Below is a small trained network, with its code and all its weights. Each question gives an input and a class and asks what happens when units are switched off, that is, made to give their printed mean instead of their output.

import numpy as np


def w(rows, s, z=0):
    codes = np.array(rows[::2]) - 128.0
    scale = np.full(codes.shape[1], s)
    scale[-1] = z or s
    return codes * scale


def norm(h):
    return h / np.sqrt((h * h).mean(-1, keepdims=True) + 1e-5)


def f(y):
    return np.maximum(y, 0)


def log_softmax(a):
    a = a - a.max(-1, keepdims=True)
    return a - np.log(np.exp(a).sum(-1, keepdims=True))


def net(x, mask):
    res = np.array(x, float).reshape(1, 7) / 4 @ E
    u = 0
    for l in range(3):
        y = f(norm(res) @ A[l][:, :-1].T + A[l][:, -1])
        res = res + np.where(mask[u : u + 8], y, B[l][:, -1]) @ B[l][:, :-1]
        u += 8
    return log_softmax(norm(res)[-1] @ U[:, :-1].T + U[:, -1])


A, B = {}, {}
E = w([
[254,171,79,49,118,83,72],'x0',
[49,32,120,52,206,87,145],'x1',
[152,148,72,96,186,29,151],'x2',
[112,169,184,21,109,174,170],'x3',
[152,97,254,97,119,56,174],'x4',
[187,36,181,42,131,136,183],'x5',
[215,64,135,206,212,219,173],'x6',
],0.0062)
A[0] = w([
[246,119,157,154,149,236,98,132],'0.n0',
[83,140,129,134,123,37,68,44],'0.n1',
[234,71,64,116,167,176,119,38],'0.n2',
[166,150,183,96,66,14,128,32],'0.n3',
[54,158,49,159,89,179,84,90],'0.n4',
[139,110,105,225,139,69,86,37],'0.n5',
[154,117,80,254,123,64,147,2],'0.n6',
[24,104,230,117,203,144,124,65],'0.n7',
],0.0079,0.0053)
B[0] = w([
[183,166,119,64,166,186,91,253],'0.n0',
[198,133,188,124,170,188,103,170],'0.n1',
[209,138,37,2,119,177,117,201],'0.n2',
[138,205,196,114,183,53,166,185],'0.n3',
[70,150,120,93,195,67,20,218],'0.n4',
[179,16,33,242,182,103,81,176],'0.n5',
[159,50,104,226,182,34,125,180],'0.n6',
[112,48,119,100,133,175,163,195],'0.n7',
],0.0082,0.0053)
A[1] = w([
[189,79,157,121,172,134,134,121],'1.n0',
[176,186,148,150,172,144,97,152],'1.n1',
[153,154,180,107,77,15,201,52],'1.n2',
[100,118,43,104,180,92,126,232],'1.n3',
[250,128,191,120,100,195,138,81],'1.n4',
[144,127,168,181,184,217,160,2],'1.n5',
[133,134,72,131,207,129,175,88],'1.n6',
[148,85,163,105,168,176,116,104],'1.n7',
],0.011,0.0034)
B[1] = w([
[127,175,80,138,103,94,116,208],'1.n0',
[105,75,180,124,81,149,141,222],'1.n1',
[134,230,170,123,235,37,141,192],'1.n2',
[150,158,144,173,66,114,180,254],'1.n3',
[100,163,123,104,167,176,113,216],'1.n4',
[134,106,244,196,131,168,122,168],'1.n5',
[156,90,132,124,80,114,144,193],'1.n6',
[87,154,143,109,61,136,158,194],'1.n7',
],0.011,0.0076)
A[2] = w([
[33,182,51,145,131,117,61,56],'2.n0',
[240,104,63,162,228,197,130,160],'2.n1',
[90,200,85,131,76,150,2,58],'2.n2',
[146,169,138,112,120,78,70,152],'2.n3',
[185,69,79,240,157,112,100,25],'2.n4',
[187,174,160,140,85,171,139,252],'2.n5',
[142,98,29,122,140,163,70,58],'2.n6',
[43,47,127,87,140,132,157,25],'2.n7',
],0.0091,0.0039)
B[2] = w([
[166,175,134,136,60,107,69,179],'2.n0',
[154,75,70,130,210,114,94,222],'2.n1',
[79,140,131,99,68,110,96,206],'2.n2',
[68,156,157,156,152,147,140,207],'2.n3',
[218,76,129,248,98,84,96,207],'2.n4',
[105,98,67,116,168,138,91,254],'2.n5',
[156,175,246,109,163,128,180,170],'2.n6',
[85,19,159,109,100,109,215,158],'2.n7',
],0.011,0.0068)
U = w([
[212,108,51,47,182,193,72,88],'0',
[160,94,31,87,80,66,173,23],'1',
[51,9,180,86,77,101,230,8],'2',
[69,205,101,156,35,94,22,51],'3',
[138,211,200,95,194,45,166,176],'4',
[110,159,118,51,93,177,76,141],'5',
[91,97,169,145,144,205,120,164],'6',
[200,54,77,220,114,90,61,255],'7',
],0.015,0.0044)

Each question gives the input, the list of numbers given to net, and the class t.
The units are the neurons (one row each of A and B). Each row of codes is followed by its name. A weight is (code - 128) times the scale printed after its matrix; where a second scale follows, it is the last column's (A, B and U).
mask holds one flag per neuron, layer by layer. A switched-off neuron (its flag False) gives its mean, the last column of its row in B, instead of its output. The means were averaged over made-up inputs and are rounded, as every weight is.
A unit's drop is (log p(t) with every unit on - log p(t) with that unit switched off) / (log p(t) with every unit on - log p(t) with every unit switched off).
The circuit of an input: a set's keep is (log p(t) with only the set's units on - log p(t) with every unit switched off) / (log p(t) with every unit on - log p(t) with every unit switched off). Starting from the 12 units with the biggest drops (on a tie, the unit counted first), units are removed one at a time, each time the one whose removal leaves the highest keep (on an exact tie, the one counted first), for as long as the keep stays at least 0.8.
units of the circuit, in order: the units of the circuit, biggest drop first
k most important neurons: the k neurons with the biggest drops, biggest first
k most important neurons of layer l: the k neurons of layer l with the biggest drops, biggest first
drop when u is switched off: that unit's drop, to one decimal
input [4,2,0,1,0,-1,0], class 4: 4 most important neurons => 0.n0, 0.n3, 0.n5, 0.n7
input [7,0,6,-1,6,-5,7], class 0: 3 most important neurons => 0.n2, 0.n0, 1.n4
input [5,2,-3,-4,-1,-2,8], class 0: most important neuron => 0.n2
input [0,-7,-7,-3,0,-2,2], class 5: units of the circuit, in order => 0.n0, 1.n4
input [-8,1,-2,0,-1,-3,1], class 2: units of the circuit, in order => 0.n7, 2.n7
input [3,5,-5,5,0,2,-7], class 4: units of the circuit, in order => 1.n2, 0.n3, 0.n0
input [7,-7,4,-1,3,-5,-1], class 4: units of the circuit, in order => 0.n3, 1.n2
input [-2,5,4,2,-6,-2,6], class 1: 4 most important neurons of layer 1 => 1.n3, 1.n7, 1.n6, 1.n4
input [0,5,-5,-8,1,7,-8], class 4: 3 most important neurons => 0.n3, 1.n2, 1.n1
input [-7,4,6,0,8,7,-3], class 4: 2 most important neurons => 1.n2, 0.n3
input [-7,8,-8,7,3,-5,8], class 2: 2 most important neurons => 0.n7, 2.n7
input [-2,-3,0,7,-1,2,0], class 6: 2 most important neurons of layer 1 => 1.n5, 1.n0
input [1,-8,1,-1,-3,0,2], class 0: 2 most important neurons => 0.n0, 1.n4
input [-2,-6,2,-6,0,-2,-6], class 7: units of the circuit, in order => 0.n5
input [-8,8,5,-6,0,-4,-6], class 2: 4 most important neurons => 2.n7, 0.n7, 1.n0, 2.n1
input [-2,1,-7,-4,5,6,5], class 6: 2 most important neurons of layer 1 => 1.n5, 1.n7
input [-8,-3,5,2,6,8,1], class 4: 3 most important neurons of layer 1 => 1.n2, 1.n1, 1.n0
input [3,8,1,-1,-2,2,-4], class 2: 3 most important neurons of layer 2 => 2.n1, 2.n4, 2.n0
input [4,-5,-8,-1,-5,3,-3], class 5: 2 most important neurons of layer 2 => 2.n4, 2.n6
input [-3,0,4,-2,-7,5,6], class 0: units of the circuit, in order => 0.n2
input [-4,4,-6,0,4,-6,4], class 2: drop when 1.n7 is switched off => 0.1
input [1,3,-3,-3,3,7,-2], class 4: drop when 1.n2 is switched off => 0.7
input [4,7,3,-2,-3,4,-5], class 4: drop when 0.n5 is switched off => 0.2
input [-2,-5,-3,-1,-5,4,4], class 0: drop when 2.n0 is switched off => 0.0
